Below are the code and all the weights of a small trained network. Each question names an input and a class and asks about switching units off, where a switched-off unit gives its printed mean instead of its output.

import numpy as np


def w(rows, s, z=0):
    codes = np.array(rows[::2]) - 128.0
    scale = np.full(codes.shape[1], s)
    scale[-1] = z or s
    return codes * scale


def norm(h):
    return h / np.sqrt((h * h).mean(-1, keepdims=True) + 1e-5)


def f(y):
    return np.maximum(y, 0)


def log_softmax(a):
    a = a - a.max(-1, keepdims=True)
    return a - np.log(np.exp(a).sum(-1, keepdims=True))


def net(x, mask):
    res = np.array(x, float).reshape(1, 4) / 4 @ E
    u = 0
    for l in range(3):
        y = f(norm(res) @ A[l][:, :-1].T + A[l][:, -1])
        res = res + np.where(mask[u : u + 5], y, B[l][:, -1]) @ B[l][:, :-1]
        u += 5
    return log_softmax(norm(res)[-1] @ U[:, :-1].T + U[:, -1])


A, B = {}, {}
E = w([
[50,239,67,128,255,127,118,106,204],'x0',
[147,210,141,66,59,154,146,140,238],'x1',
[209,83,172,35,160,55,100,203,141],'x2',
[195,63,66,139,213,164,46,40,41],'x3',
],0.008)
A[0] = w([
[20,216,102,152,85,162,173,119,179,64],'0.n0',
[55,239,125,144,73,155,149,105,206,35],'0.n1',
[167,99,101,110,147,177,137,106,101,7],'0.n2',
[11,182,100,193,150,152,155,69,108,195],'0.n3',
[131,125,175,115,31,111,165,191,142,21],'0.n4',
],0.012,0.0015)
B[0] = w([
[186,135,230,104,120,75,165,23,154,246],'0.n0',
[253,183,145,139,118,124,109,196,190,249],'0.n1',
[116,126,145,112,112,84,97,76,108,163],'0.n2',
[31,113,72,142,87,173,138,151,102,233],'0.n3',
[118,129,181,64,135,173,150,98,129,216],'0.n4',
],0.015,0.013)
A[1] = w([
[77,206,115,187,71,98,198,105,205,48],'1.n0',
[129,192,61,102,177,207,88,69,164,40],'1.n1',
[57,92,108,189,104,153,154,92,81,252],'1.n2',
[116,68,158,121,20,100,178,249,119,58],'1.n3',
[128,227,141,184,96,160,198,80,174,33],'1.n4',
],0.013,0.002)
B[1] = w([
[181,166,196,107,201,65,131,122,176,216],'1.n0',
[74,166,104,100,69,113,253,54,104,161],'1.n1',
[116,139,41,132,157,135,83,210,124,210],'1.n2',
[137,161,147,123,115,237,197,140,183,178],'1.n3',
[190,139,159,51,85,104,156,53,116,245],'1.n4',
],0.012)
A[2] = w([
[199,140,99,167,105,230,64,77,159,75],'2.n0',
[163,76,145,157,166,85,31,209,117,115],'2.n1',
[149,69,242,151,104,157,203,200,139,5],'2.n2',
[145,231,113,142,99,125,135,167,246,184],'2.n3',
[112,202,82,123,131,137,79,39,193,141],'2.n4',
],0.014,0.0018)
B[2] = w([
[126,130,157,109,177,39,169,147,89,165],'2.n0',
[163,71,154,92,102,69,122,90,63,161],'2.n1',
[150,242,127,95,107,66,128,113,210,233],'2.n2',
[28,135,47,80,135,135,99,120,129,248],'2.n3',
[156,153,186,145,95,178,123,249,183,194],'2.n4',
],0.013)
U = w([
[188,32,138,103,126,76,101,118,62,99],'0',
[183,174,185,43,97,114,161,121,221,216],'1',
[60,125,31,147,120,199,135,198,128,194],'2',
[149,49,186,244,173,187,126,105,200,5],'3',
],0.011,0.0028)

Each question gives the input, the list of numbers given to net, and the class t.
The units are the neurons (one row each of A and B). Each row of codes is followed by its name. A weight is (code - 128) times the scale printed after its matrix; where a second scale follows, it is the last column's (A, B and U).
mask holds one flag per neuron, layer by layer. A switched-off neuron (its flag False) gives its mean, the last column of its row in B, instead of its output. The means were averaged over made-up inputs and are rounded, as every weight is.
A unit's drop is (log p(t) with every unit on - log p(t) with that unit switched off) / (log p(t) with every unit on - log p(t) with every unit switched off).
unit that matters most: the unit with the biggest drop
k most important neurons: the k neurons with the biggest drops, biggest first
k most important neurons of layer l: the k neurons of layer l with the biggest drops, biggest first
input [3,2,5,1], class 2: 2 most important neurons of layer 1 : [1.n4; 1.n0]
input [-3,-1,6,3], class 0: 3 most important neurons : [0.n3; 0.n2; 0.n1]
input [4,-1,-4,4], class 2: unit that matters most : 0.n3
input [-1,3,-2,7], class 2: 3 most important neurons : [0.n0; 0.n1; 1.n4]
input [7,-8,6,8], class 0: 3 most important neurons : [0.n3; 2.n3; 1.n3]
input [-5,6,-3,8], class 0: 2 most important neurons : [0.n3; 2.n2]
input [-6,-2,-8,-1], class 2: 4 most important neurons : [1.n2; 0.n1; 0.n3; 0.n0]
input [-5,0,5,4], class 0: 4 most important neurons : [0.n2; 0.n1; 0.n3; 1.n1]
input [-6,-2,-5,1], class 2: 2 most important neurons : [0.n0; 0.n1]
input [-8,-1,3,5], class 0: 2 most important neurons : [0.n2; 0.n1]
input [-5,7,0,8], class 0: 3 most important neurons : [2.n2; 0.n0; 0.n4]
input [-3,-6,-1,1], class 0: 3 most important neurons : [0.n3; 2.n1; 0.n1]
